Here is a tiny trained network, its code and every weight. The questions are about switching its units off for an input and a class, where a switched-off unit gives its printed mean instead of its output.

import numpy as np


def w(rows, s, z=0):
    codes = np.array(rows[::2]) - 128.0
    scale = np.full(codes.shape[1], s)
    scale[-1] = z or s
    return codes * scale


def norm(h):
    return h / np.sqrt((h * h).mean(-1, keepdims=True) + 1e-5)


def f(y):
    return y / 2 * (1 + np.tanh(0.7978845608 * (y + 0.044715 * y**3)))


def log_softmax(a):
    a = a - a.max(-1, keepdims=True)
    return a - np.log(np.exp(a).sum(-1, keepdims=True))


def net(x, mask):
    res = np.array(x, float).reshape(1, 4) / 4 @ E
    u = 0
    for l in range(3):
        y = f(norm(res) @ A[l][:, :-1].T + A[l][:, -1])
        res = res + np.where(mask[u : u + 3], y, B[l][:, -1]) @ B[l][:, :-1]
        u += 3
    return log_softmax(norm(res)[-1] @ U[:, :-1].T + U[:, -1])


A, B = {}, {}
E = w([
[97,212,191,255,109],'x0',
[88,235,103,66,135],'x1',
[57,97,227,47,168],'x2',
[180,121,134,134,151],'x3',
],0.0052)
A[0] = w([
[159,57,100,58,19,255],'0.n0',
[223,158,2,184,20,7],'0.n1',
[71,173,173,180,70,11],'0.n2',
],0.0053,0.00092)
B[0] = w([
[165,174,101,154,177,203],'0.n0',
[63,93,163,1,49,254],'0.n1',
[169,99,8,112,136,157],'0.n2',
],0.0091,0.0036)
A[1] = w([
[130,152,199,126,190,23],'1.n0',
[147,253,39,95,104,102],'1.n1',
[163,214,104,48,175,5],'1.n2',
],0.0048,0.0012)
B[1] = w([
[55,168,26,3,5,127],'1.n0',
[151,234,157,112,151,250],'1.n1',
[252,234,33,196,214,196],'1.n2',
],0.0047,0.0019)
A[2] = w([
[109,126,228,24,145,3],'2.n0',
[102,188,145,255,114,128],'2.n1',
[196,114,160,110,150,170],'2.n2',
],0.0057,0.0016)
B[2] = w([
[145,128,74,151,5,248],'2.n0',
[123,77,34,161,194,214],'2.n1',
[100,255,96,140,125,178],'2.n2',
],0.0066,0.0017)
U = w([
[33,76,226,18,15,107],'0',
[191,103,185,135,186,253],'1',
[179,81,4,166,203,40],'2',
],0.0037,0.0019)

Each question gives the input, the list of numbers given to net, and the class t.
The units are the neurons (one row each of A and B). Each row of codes is followed by its name. A weight is (code - 128) times the scale printed after its matrix; where a second scale follows, it is the last column's (A, B and U).
mask holds one flag per neuron, layer by layer. A switched-off neuron (its flag False) gives its mean, the last column of its row in B, instead of its output. The means were averaged over made-up inputs and are rounded, as every weight is.
A unit's drop is (log p(t) with every unit on - log p(t) with that unit switched off) / (log p(t) with every unit on - log p(t) with every unit switched off).
The circuit of an input: a set's keep is (log p(t) with only the set's units on - log p(t) with every unit switched off) / (log p(t) with every unit on - log p(t) with every unit switched off). Starting from all 9 units, units are removed one at a time, each time the one whose removal leaves the highest keep (on an exact tie, the one counted first), for as long as the keep stays at least 0.8.
circuit, biggest first: the units of the circuit, biggest drop first
top k neurons: the k neurons with the biggest drops, biggest first
drop of u: that unit's drop, to one decimal
input [6,-5,5,-2], class 2: circuit, biggest first : [0.n1; 2.n1]
input [8,-7,2,-3], class 2: circuit, biggest first : [2.n1; 0.n2]
input [5,-2,4,-6], class 2: circuit, biggest first : [0.n1; 0.n2]
input [6,2,4,-3], class 2: top 3 neurons : [0.n1; 0.n2; 2.n1]
input [6,-1,-6,1], class 0: top 3 neurons : [0.n1; 0.n0; 1.n2]
input [3,-7,-7,5], class 0: circuit, biggest first : [0.n1; 1.n2]
input [8,-3,7,2], class 2: top 2 neurons : [0.n1; 2.n1]
input [6,-4,4,-3], class 2: drop of 2.n1 : 0.3
input [5,-2,3,-4], class 2: drop of 2.n1 : 0.2
input [-4,-1,-5,3], class 0: drop of 0.n2 : 0.1
